Here are made-up objects, facts about them, and rows of numbers that follow some of those facts. Name the object behind each unnamed row.

There are 2 kinds of fact about the objects: ω, ζ.
ω: refers to; ζ: is of sort
q_68 (ω q_505) (ζ bover)
q_35 (ω q_763) (ζ fanu)
q_582 (ζ bover)
q_844 (ζ bover)
q_700 (ω q_774) (ζ nuskezak)
q_671 (ζ dregrus)
q_771 (ω q_636) (ζ fanu)
q_868 (ω q_503) (ζ dregrus)
q_858 (ω q_405) (ζ dretri)
q_567 (ζ dretri)
q_7 (ω q_377) (ζ fanu)
q_945 (ω q_187) (ζ dretri)
q_525 (ω q_433) (ζ bover)
q_83 (ω q_819) (ζ nuskezak)
q_680 (ω q_895) (ζ zisten)
q_356 (ζ bover)
q_11 (ω q_882) (ζ zisten)
q_101 (ω q_771) (ζ bover)
q_551 (ω q_801) (ζ dretri)
q_654 (ω q_963) (ζ dregrus)
q_88 (ω q_915) (ζ bover)
q_619 (ω q_844) (ζ nuskezak)
q_733 (ω q_651) (ζ bover)
q_160 (ω q_565) (ζ zisten)
q_730 (ω q_35) (ζ dretri)
q_398 (ω q_11) (ζ dregrus)
q_505 (ω q_123) (ζ zisten)
q_914 (ω q_760) (ζ dregrus)
q_503 (ω q_725) (ζ gruka)
q_540 (ω q_670) (ζ bover)
q_451 (ω q_527) (ζ nuskezak)
q_888 (ω q_985) (ζ dretri)
q_321 (ζ gruka)
q_760 (ω q_890) (ζ dregrus)
q_417 (ω q_117) (ζ fanu)
q_218 (ω q_619) (ζ zisten)
q_920 (ζ zisten)
q_895 (ω q_52) (ζ bover)
q_934 (ζ bover)
q_377 (ω q_733) (ζ nuskezak)
q_367 (ω q_571) (ζ fanu)
q_923 (ω q_868) (ζ zisten)
q_159 (ζ dregrus)
q_651 (ζ fanu)
q_195 (ω q_654) (ζ zisten)
q_166 (ζ dretri)
q_882 (ω q_984) (ζ bover)
q_688 (ω q_283) (ζ bover)
q_604 (ω q_367) (ζ zisten)
q_915 (ω q_223) (ζ bover)
q_989 (ζ fanu)
q_161 (ω q_56) (ζ bover)
q_223 (ω q_567) (ζ nuskezak)
q_283 (ω q_888) (ζ bover)
q_399 (ζ zisten)
q_599 (ω q_730) (ζ dretri)
q_667 (ω q_68) (ζ gruka)
q_852 (ω q_160) (ζ zisten)
q_951 (ω q_551) (ζ dregrus)
q_763 (ζ gruka)
q_783 (ω q_161) (ζ zisten)
q_819 (ω q_88) (ζ dregrus)
q_302 (ω q_783) (ζ gruka)
q_746 (ω q_616) (ζ fanu)
q_527 (ω q_321) (ζ zisten)
q_616 (ω q_779) (ζ bover)
q_426 (ω q_903) (ζ bover)
q_779 (ζ gruka)
q_187 (ω q_83) (ζ nuskezak)
q_117 (ω q_671) (ζ zisten)
q_774 (ω q_299) (ζ gruka)
q_903 (ω q_920) (ζ dretri)
q_559 (ω q_923) (ζ dretri)
q_963 (ζ fanu)
q_837 (ω q_552) (ζ zisten)
q_631 (ω q_599) (ζ zisten)
q_636 (ζ bover)
q_725 (ω q_989) (ζ bover)
q_91 (ω q_341) (ζ dretri)
q_552 (ζ fanu)
q_341 (ω q_711) (ζ dregrus)
q_52 (ζ zisten)
q_984 (ω q_559) (ζ dretri)
q_711 (ω q_852) (ζ nuskezak)
q_56 (ζ zisten)
q_535 (ω q_7) (ζ dregrus)
q_985 (ζ nuskezak)
q_433 (ω q_159) (ζ fanu)
q_784 (ω q_535) (ζ zisten)
q_331 (ω q_540) (ζ bover)
q_565 (ω q_688) (ζ dretri)
q_123 (ζ dretri)
q_456 (ω q_945) (ζ dregrus)
q_299 (ω q_667) (ζ nuskezak)
q_529 (ω q_700) (ζ dretri)
q_801 (ω q_398) (ζ zisten)
q_149 (ω q_399) (ζ dregrus)
q_405 (ω q_604) (ζ gruka)
q_670 (ω q_91) (ζ bover)
q_358 (ω q_582) (ζ nuskezak)
q_571 (ω q_914) (ζ dregrus)
q_890 (ζ dretri)

Known rows:
[ -1   8   2  -5  13   3 -13 -29   4   1   8   1  -8 -13 -13 -17   2   1
   2   1 -22  -3   2  19  -1 -12 -10  -5]: q_52
[  1  -7   3   5 -36   2   6  19   8 -29  10   6   0 -27 -25   3   8  16
  33   4  10  13   5  23   2   3  13 -27]: q_83
[  4 -10  -2   6 -34   2   5  33  19 -28   2   0   5 -19 -26   8   5  16
  29   0  14  14   5  19   0   0  21 -29]: q_819
[-14  -2  -8 -11  13  10 -11  12  14   0  -3  -3   2  22 -14   2  -2 -10
   0 -10 -14  -5  10   1  -6   2 -11   4]: q_321
[ -7  -5   6  37  -1   5  23  44  -9   0  -3   4   0  48   0 -13  -7   5
  -4  13   5 -17  16 -36   9 -35 -14  13]: q_667
[  3 -11   1  47   7  10  15  22  -2   5  -9  -2  -7  32  -2  -7  -5  10
  -4   8   5  -6   1 -35  10 -37   0  10]: q_68
[  0   8 -18   2   1  -9  -6   9 -24  18   2 -12  15  26 -28  14 -28  -3
  -2   2  21  -9  13 -19  19  34  -7 -18]: q_503
[  1   0   8  -7   2  -3  -3  14   7   6   7 -15  -3  18   5 -10   2   8
  -7   7   2   0   6   7 -12   8   0  -8]: q_433
[ 11   4  -5 -43  -8 -11  11  -3 -29  23   3  17  18  10  -8  27 -11   5
   7   0  -1  -3   9 -10  25  18  -3  20]: q_984
[ -7 -24  -4  12  -9 -18 -18 -21   3  -7  -6   2  -9  16  29  28  16 -16
 -23   6  23 -13   5   9 -10   5  10  -7]: q_914
[  3  -4   7 -39 -15  -2  17  10  -9  -1  -2  28  10  -4  17  19  10  -1
   7  -4  -8   0   4  -3   5  -5   0  34]: q_551
[ -3 -13   5  12 -16 -24 -21 -44 -14 -12   3  15 -15 -10  28  16  19 -13
 -21  14  16 -13   6  15  -6  -1   3 -10]: q_604
[ 0 -1  5  2 -3  1  3 -8 -5  0  6  0 -3 -2  2 -5  3  2  5  5  3  2 -2  4
  1  2 -2  0]: q_451
[-1 -1  3  1  1  2  1 -9 -2  1  7 -1 -4 -2  0 -6  3  1  5  3 -1  2 -2  5
  0  2 -3  0]: q_619
[-11   5   2  -4  12  -1  -9 -18  10   3   8  -9  -6   9  -5  -8   1  -2
   9  -5 -22   1  -4  11   0  -4  -8  -4]: q_985
[  3  -8  -6  14   2   8  -4   3   5   1 -10  -4  -3   4  -2   8   1   0
  -2  -5   7   9  -6 -14   0   0   9   3]: q_426
[ -5   0   3 -13  17   3 -12   6  19  10   8 -19  -6  23  -5 -12   1   5
  -6   3 -15  -5   8  16 -14   3  -7 -10]: q_552

Which object is each row?
No name comes twice in this set of rows, the named rows included.
[-18  21   4 -12 -13 -32   9   7  -5  -9   0   4  12   0  20  14  -8 -10
  14 -15 -21  -2  -8  -8  19  -1  -4   2] => q_888
[ 27  -1  19 -40 -11   3  -1 -25 -18  15   5  17   0   6   6   1  20  14
   4   4  -8  26   1  -4   4  -3   6  36] => q_11
[ -3   2  -1 -12  19   0 -14   3  13  15   9 -22  -4  24 -12 -11  -6   7
  -6   4 -11  -7   8  15  -9   9  -8 -17] => q_989
[ 20  17  -7  -3   0 -17  -9 -35 -39  25  12  -6   7   0 -29   1 -23  12
   1  13  13   0   5  -6  26  24  -4 -19] => q_923
[ 21 -15  14 -39  -8  11   5   2   1  15  -5   8   3  29  15  13  22  10
   2  -4  -2  27  -1 -10  -5  -1  16  43] => q_398
[ 3 -5  0  4 -6  1  3 10  6 -3 -1 -5  2  3 -2  2  1  4  4  0  9  4 -1  1
 -1  2  9 -5] => q_456
[ 13   7 -17   5   6 -13  -5 -10 -24  29   4 -20  12  21 -27  13 -30   7
  -2   8  23  -5   4 -13  23  31   4 -23] => q_868
[-13  23   8  24 -10 -30  -5   4   3  -8 -13 -25   4  16  29   6  -6  -8
  10 -26 -11  31 -31 -33  14   5  14  -5] => q_688
[ -1  23   6   6  11  14  20   0  -7  -3   3  -8   6 -50  21 -36  -8 -12
  -6  -4  13   4 -25   0 -15  23  -6   3] => q_711
[ -7  -4   5  32  -4   4  20  41  -9  -2  -3   4   1  43   0  -9  -6   3
  -4  10   6 -15  14 -33   8 -28 -12  12] => q_774
[  9   9 -12 -31  -5 -17   9  -5 -34  25   5  11  20   7 -17  28 -23   3
   6   3   6 -11  10 -11  31  24  -5   4] => q_559
[ -7  -1  -2  -2  -6   3   1  21  -1  -5  -5   2   7  15  -1   6  -1  -7
  -2  -3   7   0   8 -11  -3   8  -3   6] => q_302
[  5   6  11  22   2  -1   9 -10 -12   1   7   6  -9   2  -3 -24   0  10
  -1  14  -8  -9   4  -5   7 -31 -10   1] => q_505
[ -9   0  -3 -13 -12 -14  10   3  -9  -7   0  20   8 -12  12  19  -1  -9
   0   0   0 -18   6   4   8   0  -5   5] => q_858

The same objects again, as new rows of numbers:
Some rows with their names:
[-25  33  15   1  11  14  -9  -1  13   2 -13 -38  44  -5  10  -5  13  -2
  20 -48   0  -1   4  28  10  16]: q_844
[-10  12  21  -4 -37   2  18 -34  25 -27  -4  23  14 -25  10 -17   0   2
  -2  -4   1 -11 -16 -19   4  17]: q_670
[ 10   2   5 -14  -6 -22 -13 -21   0  -9   8  -4  20 -24 -20   5  -5  -8
   5   8  12 -19  16  -9  13  19]: q_7
[-17  22 -12   8  30  45 -21  -3   7 -15   1 -32  34  -3   5  -6  20  -3
  24 -44   5  11   0   3   6  13]: q_123
[-18 -16  18  16  -2  17 -36 -44  25  11  18  55 -26 -25   1  -8  13  17
   1  -2  21  18  10 -35 -15 -11]: q_160
[  3   3 -31  -6  37  31 -33 -15   3   2  14   6  15 -23 -18   4  -1  22
  -2  -3  24  -5  -4 -19   8 -13]: q_505
[  3 -11 -37   4  27   6 -32 -27  -8  18   9   0 -21 -36 -15   4  -2  23
  -7   7  24  21   3 -21   4  -5]: q_377
[ -1   0 -58  -9  53  17 -20 -33   0   2  17   9  15 -33 -27  13 -10  35
  -4   6  20   1   3 -16  14  -9]: q_299
[  2   0 -13   2  20  22 -39 -13  -1   9  11   3  -7 -21 -11  -1   7  13
  -6   1  29  12  -2 -24   1  -9]: q_527
[  3 -11  10  21 -13  32 -24 -50  24   1  15  57 -21 -25   3 -13  13  25
  -9   2  17  26  11 -37 -17  -4]: q_852
[  6  32   0  12 -11  42  30  -1  16 -38  -7 -39  52  -7  21 -20  15  -6
  16 -39  -7  -2  -1  11  14  29]: q_934
[-11   6  -4 -12  -3  18 -18  -5   9  -9  -2  12  -8 -17 -12   3   0   0
   2  -3  14   2 -20 -22   5   1]: q_599
[ 14  -2 -15 -13 -15  16 -15 -20   7  -1 -12   2 -17 -10 -13  -5   0   3
 -13  -7  22   1 -23 -22   5   5]: q_551
[ -5  24  51  -9 -16   9 -11  14 -28 -29  -8 -42 -20 -32  22   2   0  -8
 -17  22  -1  16 -25  -4   5  19]: q_88
[ -5  19 -14 -15   2  18 -14 -12   3 -11   5  12  23 -25 -19  11  -6   3
   3   0  14 -34   1 -16  16   1]: q_405
[-32  11  30   2 -37  -5   5 -33  32 -22   3  39   3 -25  16 -16   5  -7
  12  -8  -4  -7 -12 -31   5  11]: q_688
[  9  14  14   4  16   1 -15 -16   4   4   6 -44  49  -7  -3   1  15  -2
  14 -39   3  -7  42  24   6  32]: q_651

Rows to name:
No name comes twice in this set of rows, the named rows included.
[ -5  15  19  -7   1  24 -28   7 -11 -15  -3 -19 -22 -24   4   1   1   0
 -11  13  11  17 -24 -24  -1   6] => q_945
[ -3  -3 -50  -2  44  11 -24 -28  -5  12  14   5  -5 -36 -24   9  -7  32
  -3   6  20  13   2 -20   8  -6] => q_700
[ -3   1 -24  24  45  33 -28 -29   0  29   5 -30   4 -18  -1  -4  20  32
   6 -39  14  35  30   9  -6   9] => q_985
[ 17  13  59 -14  -3   3 -43 -27 -37 -13  -5 -41 -12 -32  13  -6  -5  11
 -34  21  10  24 -28   3  -6  11] => q_819
[  4   1  -3  10  37  21 -26 -12 -23  24   4 -25 -36 -45   2   0   2  22
   3  17  28  49   4 -14  -1   6] => q_223
[ 22  11 -18 -16  23 -12 -11 -35   8 -30  10  11  67 -36 -26   9  -6 -15
  19   9   3 -23  16 -11  33   4] => q_367
[  2  -1 -22 -11 -54 -31  -9   7  15  10 -22 -23 -34   1 -13 -14  -2 -25
  11 -17  27 -17 -28 -24  19  14] => q_882
[ 17  10 -39 -13  36  39 -24 -11   8  -6  12  12  20 -18 -28  10  -7  31
 -11   6  29  -6  -4 -17   8 -14] => q_604

The same objects again, as new rows of numbers:
Named rows:
[-69  -2   2  -3  38   8 -20 -42  52 -39  24  21   8 -24]: q_730
[ 67   9   6  70  36  -8  -2  32  -7  52  52 -20 -97  -2]: q_321
[ 42  33 -14 -39 -17  13   4  -8 -67 -40  -9   9  -5  18]: q_377
[-45  24 -20 -50  -2   8 -33  14  -5 -17 -34 -27 -44 -12]: q_746
[ 15  11  14  40 -33  24 -10   2  16  12 -23 -21  49 -11]: q_882
[ -59   11  -45   -9  -31   50   -8   16 -100   38  -35   87   33    9]: q_358
[-62  66  24  30 -17  -5 -28  17 -34  79 -36  76  63  15]: q_582
[ 10   2  -3  13 -21 -13 -17   8  39  -4 -39 -22  24   2]: q_670
[ 22  21  10  -4 -28  -7  -8  -8  36 -37 -27 -40  38   2]: q_161
[ -6   9   3  14 -11  22  18  15  -5  -3  46  -1  26 -33]: q_868
[ 23 -66 -32 -16  12   4  83 -25 -32  46 -20 -32  62   6]: q_218
[-30   7  -7  13  67 -12 -23 -20  31 -27   7  -3 -14 -13]: q_565
[ 21  -2  23 -12 -38  37  10 -40 -33  29  32 -24  22   6]: q_117
[ 13 -13 -11   2 -12 -16 -23  16  35  -6 -44 -18  22   9]: q_540
[ 27  57   0 -18 -10 -28 -32 -28 -23   0 -45 -38  20  11]: q_733
[-23  13  -8   6 -24  40   9 -45 -26  -6 -20 -32 -14 -53]: q_417
[-36 -32   2  25  31  -8  24  48  55  -5 -32  21 -26 -19]: q_433

Rows to name:
No name comes twice in this set of rows, the named rows included.
[-23  17  16  12 -54  10 -79  28  37   2 -15  20  -5  10] => q_895
[-43  73  19  10  87  39  27  98 -14  22 -32  -9  12  13] => q_552
[ -2  44  -2 -23 -18 -23 -55  27   3  -9 -42 -23   3  22] => q_616
[  5  83  35 -29  23 -12  12 -22 -22 -13  -4 -16 -25   1] => q_651
[ -3 -40   0 -22 -33 -26   8 -26 -26  43   4  37 -14  29] => q_604
[ 40  11  47 -40 -10  15  23   0  13 -11  33 -15  20  49] => q_56
[-11   8  48 -20 -48  21 -42  41  19  18  50  41 -18  54] => q_52
[ -2  27  33  11  71 -30  -4 -46  36 -41  28  -1 -14   1] => q_123
[ -9  37  -5 -33  53 -40  25  12 -17  -8 -53 -14 -31  -2] => q_771
[ -5  57  16 -51  11  -9 -25  23  10   3  36   5 -27  33] => q_779
[-14  33  31  49  60 -15  -9 -41  10  -5  36  28 -24 -12] => q_567
[-25 -14 -33 -26  31  64  -5 101 -50  56 -31 -40  34  42] => q_837
[ 70 -51 -46  62 -18  37 -12  40 -65   7  -7 -12 -98  -8] => q_451

